Here is a tiny trained network, its code and every weight. The questions are about switching its units off for an input and a target symbol, where a switched-off unit gives its printed mean instead of its output.

import numpy as np


def w(rows, s, z=0):
    codes = np.array(rows[::2]) - 128.0
    scale = np.full(codes.shape[1], s)
    scale[-1] = z or s
    return codes * scale


def norm(h):
    return h / np.sqrt((h * h).mean(-1, keepdims=True) + 1e-5)


def f(y):
    return y / 2 * (1 + np.tanh(0.7978845608 * (y + 0.044715 * y**3)))


def softmax(a):
    e = np.exp(a - a.max(-1, keepdims=True))
    return e / e.sum(-1, keepdims=True)


def log_softmax(a):
    a = a - a.max(-1, keepdims=True)
    return a - np.log(np.exp(a).sum(-1, keepdims=True))


def net(x, mask):
    ids = ['βγδεηλξτ'.index(c) for c in x.split()]
    T = len(ids)
    res = E[ids] + P[:T]
    q, k, v = (norm(res) @ M[0].T for M in (Q, K, V))
    z = softmax(np.where(np.tri(T) > 0, q @ k.T / 3**0.5, -1e9)) @ v
    res = res + np.where(mask[0], z, O[0][:, -1]) @ O[0][:, :-1]
    y = f(norm(res) @ A[0][:, :-1].T + A[0][:, -1])
    res = res + np.where(mask[1:9], y, B[0][:, -1]) @ B[0][:, :-1]
    return log_softmax(norm(res)[-1] @ U[:, :-1].T + U[:, -1])


Q, K, V, O, A, B = {}, {}, {}, {}, {}, {}
E = w([
[206,108,81,205],'β',
[89,65,180,161],'γ',
[173,19,126,152],'δ',
[85,106,141,212],'ε',
[249,78,141,107],'η',
[93,139,197,161],'λ',
[182,176,127,195],'ξ',
[132,94,198,112],'τ',
],0.018)
P = w([
[74,184,88,63],'0',
[185,147,182,214],'1',
[227,174,210,241],'2',
[130,2,96,163],'3',
[131,81,136,149],'4',
[148,114,145,139],'5',
[168,125,141,136],'6',
[175,138,145,141],'7',
[177,146,149,151],'8',
[184,170,148,153],'9',
[204,174,135,164],'10',
[189,114,213,211],'11',
[199,140,213,218],'12',
],0.011)
Q[0] = w([
[200,162,228,205],'H1',
[160,137,93,75],'H1',
[2,178,49,14],'H1',
],0.0046)
K[0] = w([
[81,120,39,47],'H1',
[113,88,133,169],'H1',
[213,9,254,233],'H1',
],0.0066)
V[0] = w([
[232,144,70,98],'H1',
[133,106,228,40],'H1',
[130,4,94,130],'H1',
],0.037)
O[0] = w([
[107,18,154,130,1],'H1',
[135,110,3,185,56],'H1',
[143,127,205,237,133],'H1',
],0.031,0.0069)
A[0] = w([
[153,163,156,227,107],'N1',
[153,204,134,85,70],'N2',
[176,115,123,200,146],'N3',
[98,70,113,217,33],'N4',
[254,121,95,143,232],'N5',
[136,64,146,156,60],'N6',
[103,95,112,58,80],'N7',
[108,196,36,135,255],'N8',
],0.031,0.0037)
B[0] = w([
[200,131,83,17,207],'N1',
[144,78,31,130,208],'N2',
[115,169,214,124,188],'N3',
[240,123,2,116,195],'N4',
[45,160,160,153,187],'N5',
[95,152,88,84,173],'N6',
[244,123,104,93,158],'N7',
[52,67,252,155,251],'N8',
],0.034,0.019)
U = w([
[125,84,188,106,44],'β',
[106,180,107,220,174],'γ',
[192,138,138,199,212],'δ',
[98,233,150,111,101],'ε',
[131,44,31,155,109],'η',
[68,205,51,67,146],'λ',
[85,62,91,10,2],'ξ',
[43,126,59,109,193],'τ',
],0.013,0.0064)

Each question gives the input, a string of symbols that net reads in full, and the target symbol t.
The units are the heads (3 rows each of Q, K, V and O) and the neurons (one row each of A and B). Each row of codes is followed by its name. A weight is (code - 128) times the scale printed after its matrix; where a second scale follows, it is the last column's (O, A, B and U).
mask holds one flag per unit, heads first, then neurons. A switched-off unit (its flag False) gives its mean, the last column of its rows in O or B, instead of its output. The means were averaged over made-up inputs and are rounded, as every weight is.
A unit's drop is (log p(t) with every unit on - log p(t) with that unit switched off) / (log p(t) with every unit on - log p(t) with every unit switched off).
The circuit of an input: a set's keep is (log p(t) with only the set's units on - log p(t) with every unit switched off) / (log p(t) with every unit on - log p(t) with every unit switched off). Starting from all 9 units, units are removed one at a time, each time the one whose removal leaves the highest keep (on an exact tie, the one counted first), for as long as the keep stays at least 0.8.
units of the circuit, in order: the units of the circuit, biggest drop first
unit that matters most: the unit with the biggest drop
top k neurons: the k neurons with the biggest drops, biggest first
input ε η ε δ ε δ β η λ, target λ: units of the circuit, in order -> (N8)
input λ λ η δ τ λ β δ ε δ τ ε λ, target τ: top 2 neurons -> (N2 N3)
input γ δ δ λ τ δ γ δ, target ε: top 3 neurons -> (N1 N5 N3)
input ε ε ξ δ ε τ ε ε τ, target λ: units of the circuit, in order -> (H1 N2)
input γ β λ λ δ τ ξ, target ε: top 2 neurons -> (N1 N8)
input δ η τ δ τ λ, target δ: top 2 neurons -> (N3 N2)
input γ δ δ τ β τ, target ε: units of the circuit, in order -> (H1 N1 N5 N3)
input λ δ η τ ε β γ τ δ δ γ ξ, target τ: top 2 neurons -> (N8 N2)
input γ δ γ ε δ ε γ δ γ ε τ β λ, target ε: units of the circuit, in order -> (H1 N1 N4 N8)
input λ λ β, target τ: units of the circuit, in order -> (H1 N8 N1 N2)
input λ γ ε γ ξ ε λ ξ τ ξ δ, target τ: units of the circuit, in order -> (H1 N8 N1)
input λ γ β ε ε ε η λ, target τ: units of the circuit, in order -> (H1 N2 N8)
input λ λ δ λ ε ξ τ τ, target τ: top 2 neurons -> (N8 N2)
input η β β δ β γ ε λ γ η, target η: unit that matters most -> N4
input ε ε τ τ η, target λ: units of the circuit, in order -> (N2 H1)
input τ η η τ, target γ: units of the circuit, in order -> (H1 N5 N2)
input λ δ β λ ε τ ε η, target τ: top 3 neurons -> (N2 N8 N3)
input γ τ ε, target ε: top 4 neurons -> (N1 N8 N4 N3)
input ε ε ε β β δ τ λ δ δ, target λ: top 2 neurons -> (N8 N2)
input η γ ε λ ε ε ξ ξ, target η: units of the circuit, in order -> (H1)
input ε δ ε η, target λ: top 2 neurons -> (N8 N2)
